Below are the code and all the weights of a small trained network. Each question names an input and a class and asks about switching units off, where a switched-off unit gives its printed mean instead of its output.

import numpy as np


def w(rows, s, z=0):
    codes = np.array(rows[::2]) - 128.0
    scale = np.full(codes.shape[1], s)
    scale[-1] = z or s
    return codes * scale


def norm(h):
    return h / np.sqrt((h * h).mean(-1, keepdims=True) + 1e-5)


def f(y):
    return y / 2 * (1 + np.tanh(0.7978845608 * (y + 0.044715 * y**3)))


def log_softmax(a):
    a = a - a.max(-1, keepdims=True)
    return a - np.log(np.exp(a).sum(-1, keepdims=True))


def net(x, mask):
    res = np.array(x, float).reshape(1, 5) / 4 @ E
    u = 0
    for l in range(3):
        y = f(norm(res) @ A[l][:, :-1].T + A[l][:, -1])
        res = res + np.where(mask[u : u + 4], y, B[l][:, -1]) @ B[l][:, :-1]
        u += 4
    return log_softmax(norm(res)[-1] @ U[:, :-1].T + U[:, -1])


A, B = {}, {}
E = w([
[121,64,60],'x0',
[77,169,180],'x1',
[2,134,123],'x2',
[181,145,170],'x3',
[220,113,89],'x4',
],0.0084)
A[0] = w([
[110,94,122,6],'L0N0',
[108,96,113,3],'L0N1',
[176,179,164,221],'L0N2',
[2,187,89,203],'L0N3',
],0.014,0.0059)
B[0] = w([
[102,126,219,118],'L0N0',
[67,151,172,120],'L0N1',
[147,101,252,191],'L0N2',
[95,1,184,252],'L0N3',
],0.0084,0.011)
A[1] = w([
[41,188,249,102],'L1N0',
[195,8,112,181],'L1N1',
[95,172,61,120],'L1N2',
[79,95,74,1],'L1N3',
],0.012,0.006)
B[1] = w([
[2,23,167,181],'L1N0',
[53,117,195,247],'L1N1',
[185,64,194,120],'L1N2',
[168,251,104,128],'L1N3',
],0.0073,0.011)
A[2] = w([
[82,6,40,254],'L2N0',
[69,177,69,116],'L2N1',
[149,136,122,1],'L2N2',
[100,200,143,236],'L2N3',
],0.015,0.006)
B[2] = w([
[83,172,254,250],'L2N0',
[5,119,179,123],'L2N1',
[137,77,170,119],'L2N2',
[126,25,238,136],'L2N3',
],0.0098,0.015)
U = w([
[245,136,142,83],'0',
[187,167,47,2],'1',
[79,52,209,253],'2',
],0.012,0.0065)

Each question gives the input, the list of numbers given to net, and the class t.
The units are the neurons (one row each of A and B). Each row of codes is followed by its name. A weight is (code - 128) times the scale printed after its matrix; where a second scale follows, it is the last column's (A, B and U).
mask holds one flag per neuron, layer by layer. A switched-off neuron (its flag False) gives its mean, the last column of its row in B, instead of its output. The means were averaged over made-up inputs and are rounded, as every weight is.
A unit's drop is (log p(t) with every unit on - log p(t) with that unit switched off) / (log p(t) with every unit on - log p(t) with every unit switched off).
The circuit of an input: a set's keep is (log p(t) with only the set's units on - log p(t) with every unit switched off) / (log p(t) with every unit on - log p(t) with every unit switched off). Starting from all 12 units, units are removed one at a time, each time the one whose removal leaves the highest keep (on an exact tie, the one counted first), for as long as the keep stays at least 0.8.
circuit, biggest first: the units of the circuit, biggest drop first
top k neurons: the k neurons with the biggest drops, biggest first
top k neurons in layer l: the k neurons of layer l with the biggest drops, biggest first
drop when u is switched off: that unit's drop, to one decimal
input [-2,2,-6,-3,2], class 0: circuit, biggest first : L0N3, L1N0
input [3,6,-8,7,4], class 0: top 2 neurons : L0N3, L2N0
input [7,-6,-4,7,6], class 0: top 3 neurons : L0N3, L1N0, L2N3
input [-5,-3,-6,2,3], class 0: top 3 neurons : L0N3, L2N0, L1N0
input [-8,-6,-7,2,0], class 0: circuit, biggest first : L0N3, L2N0
input [-1,-3,-7,1,7], class 0: top 2 neurons : L0N3, L2N0
input [-5,0,-6,-5,3], class 0: top 4 neurons : L0N3, L2N0, L1N0, L1N1
input [-6,-7,-8,-1,5], class 0: drop when L0N3 is switched off : 0.5
input [-4,-2,-5,-1,2], class 0: drop when L2N0 is switched off : 0.4
input [-4,0,-8,-3,3], class 0: drop when L0N3 is switched off : 0.6
input [-1,0,-4,3,7], class 0: top neuron in layer 2 : L2N0
